Here is a tiny trained network, its code and every weight. The questions are about switching its units off for an input and a target symbol, where a switched-off unit gives its printed mean instead of its output.

import numpy as np


def w(rows, s, z=0):
    codes = np.array(rows[::2]) - 128.0
    scale = np.full(codes.shape[1], s)
    scale[-1] = z or s
    return codes * scale


def f(y):
    return np.maximum(y, 0)


def softmax(a):
    e = np.exp(a - a.max(-1, keepdims=True))
    return e / e.sum(-1, keepdims=True)


def log_softmax(a):
    a = a - a.max(-1, keepdims=True)
    return a - np.log(np.exp(a).sum(-1, keepdims=True))


def net(x, mask):
    ids = ['ΓΔΘΞαβεζηλμστφω'.index(c) for c in x.split()]
    T = len(ids)
    res = E[ids] + P[:T]
    q, k, v = (res @ M[0].T for M in (Q, K, V))
    z = softmax(np.where(np.tri(T) > 0, q @ k.T / 3**0.5, -1e9)) @ v
    res = res + np.where(mask[0], z, O[0][:, -1]) @ O[0][:, :-1]
    y = f(res @ A[0][:, :-1].T + A[0][:, -1])
    res = res + np.where(mask[1:25], y, B[0][:, -1]) @ B[0][:, :-1]
    return log_softmax(res[-1] @ U[:, :-1].T + U[:, -1])


Q, K, V, O, A, B = {}, {}, {}, {}, {}, {}
E = w([
[238,107,157,88],'Γ',
[138,124,60,60],'Δ',
[189,69,217,70],'Θ',
[86,216,159,188],'Ξ',
[114,87,22,126],'α',
[221,145,64,91],'β',
[241,65,124,163],'ε',
[181,68,39,176],'ζ',
[97,73,180,28],'η',
[179,138,151,17],'λ',
[134,20,188,121],'μ',
[58,96,87,39],'σ',
[76,2,78,155],'τ',
[166,6,142,175],'φ',
[58,8,134,97],'ω',
],0.0037)
P = w([
[125,145,131,123],'0',
[161,61,102,76],'1',
[186,2,83,47],'2',
[163,30,100,59],'3',
[145,96,116,94],'4',
[171,35,102,50],'5',
[165,7,110,70],'6',
],0.0034)
Q[0] = w([
[100,118,178,165],'H0',
[90,255,166,196],'H0',
[180,14,118,71],'H0',
],0.047)
K[0] = w([
[156,173,66,84],'H0',
[178,23,61,44],'H0',
[62,251,157,205],'H0',
],0.03)
V[0] = w([
[168,166,4,154],'H0',
[235,186,168,70],'H0',
[58,166,101,19],'H0',
],0.028)
O[0] = w([
[155,178,110,6,105],'H0',
[74,99,10,122,250],'H0',
[246,138,71,161,230],'H0',
],0.025,0.0015)
A[0] = w([
[143,61,116,123,109],'N0',
[148,225,188,65,81],'N1',
[113,178,123,144,143],'N2',
[196,175,209,150,86],'N3',
[105,151,21,192,52],'N4',
[164,160,171,141,107],'N5',
[158,221,182,54,93],'N6',
[27,157,207,167,71],'N7',
[199,173,60,122,156],'N8',
[3,104,120,152,81],'N9',
[57,159,72,48,38],'N10',
[152,148,117,71,101],'N11',
[27,214,206,74,111],'N12',
[62,185,81,71,63],'N13',
[87,174,126,122,149],'N14',
[144,181,201,167,3],'N15',
[113,134,139,194,98],'N16',
[194,214,108,117,113],'N17',
[176,174,115,113,123],'N18',
[48,106,73,129,29],'N19',
[106,132,147,231,80],'N20',
[146,145,115,99,133],'N21',
[135,156,165,147,65],'N22',
[228,185,137,229,29],'N23',
],0.0067,0.0049)
B[0] = w([
[108,149,109,140,176],'N0',
[20,139,143,156,192],'N1',
[123,135,124,108,129],'N2',
[140,175,215,116,181],'N3',
[34,185,84,137,239],'N4',
[133,157,171,118,157],'N5',
[14,138,126,153,208],'N6',
[169,17,136,110,182],'N7',
[92,41,90,134,254],'N8',
[161,169,230,143,211],'N9',
[213,172,72,84,225],'N10',
[122,90,98,155,194],'N11',
[135,85,153,8,197],'N12',
[195,167,85,86,204],'N13',
[130,125,117,96,152],'N14',
[113,221,148,108,156],'N15',
[145,131,128,180,178],'N16',
[149,60,169,135,196],'N17',
[138,80,150,132,181],'N18',
[111,225,153,129,198],'N19',
[146,130,132,214,209],'N20',
[121,100,116,141,175],'N21',
[126,174,136,123,142],'N22',
[252,173,84,98,212],'N23',
],0.022,0.0079)
U = w([
[120,234,100,113,117],'Γ',
[119,4,72,130,146],'Δ',
[69,189,147,214,113],'Θ',
[121,133,128,127,254],'Ξ',
[20,78,160,154,111],'α',
[161,134,37,77,105],'β',
[173,156,147,50,106],'ε',
[63,126,113,46,116],'ζ',
[170,146,58,210,129],'η',
[40,137,50,156,126],'λ',
[139,78,196,222,137],'μ',
[230,85,122,117,94],'σ',
[96,172,208,114,131],'τ',
[147,56,200,82,102],'φ',
[193,186,174,149,107],'ω',
],0.0029,0.0093)

Each question gives the input, a string of symbols that net reads in full, and the target symbol t.
The units are the heads (3 rows each of Q, K, V and O) and the neurons (one row each of A and B). Each row of codes is followed by its name. A weight is (code - 128) times the scale printed after its matrix; where a second scale follows, it is the last column's (O, A, B and U).
mask holds one flag per unit, heads first, then neurons. A switched-off unit (its flag False) gives its mean, the last column of its rows in O or B, instead of its output. The means were averaged over made-up inputs and are rounded, as every weight is.
A unit's drop is (log p(t) with every unit on - log p(t) with that unit switched off) / (log p(t) with every unit on - log p(t) with every unit switched off).
The circuit of an input: a set's keep is (log p(t) with only the set's units on - log p(t) with every unit switched off) / (log p(t) with every unit on - log p(t) with every unit switched off). Starting from the 12 units with the biggest drops (on a tie, the unit counted first), units are removed one at a time, each time the one whose removal leaves the highest keep (on an exact tie, the one counted first), for as long as the keep stays at least 0.8.
units of the circuit, in order: the units of the circuit, biggest drop first
k most important neurons: the k neurons with the biggest drops, biggest first
drop of u: that unit's drop, to one decimal
input ω η φ τ σ ε, target ω: units of the circuit, in order : [H0, N23, N3]
input ζ Δ Δ τ φ, target ζ: units of the circuit, in order : [H0, N12, N6]
input η σ Δ μ Δ λ τ, target η: units of the circuit, in order : [H0, N23, N20]
input β φ Γ Δ μ η, target β: 2 most important neurons : [N10, N13]
input τ μ Θ ζ Δ α τ, target τ: most important neuron : [N3]
input α Δ η η μ β, target α: 2 most important neurons : [N6, N1]
input ζ τ Θ Θ λ λ σ, target ζ: 3 most important neurons : [N12, N6, N1]
input ω μ Γ μ β Δ η, target ω: 2 most important neurons : [N23, N3]
input ζ ω β σ λ λ, target ζ: 3 most important neurons : [N12, N6, N1]
input β η α λ λ, target β: 2 most important neurons : [N10, N13]
input Θ λ Θ λ φ, target Θ: drop of N16 : 0.0
input Θ η Θ Θ μ Ξ, target Θ: drop of N12 : 0.1
input φ μ τ η η μ β, target φ: drop of N12 : 0.2
input β ε μ β η ζ, target β: drop of H0 : 1.1
input Δ η φ φ, target Δ: most important neuron : [N8]
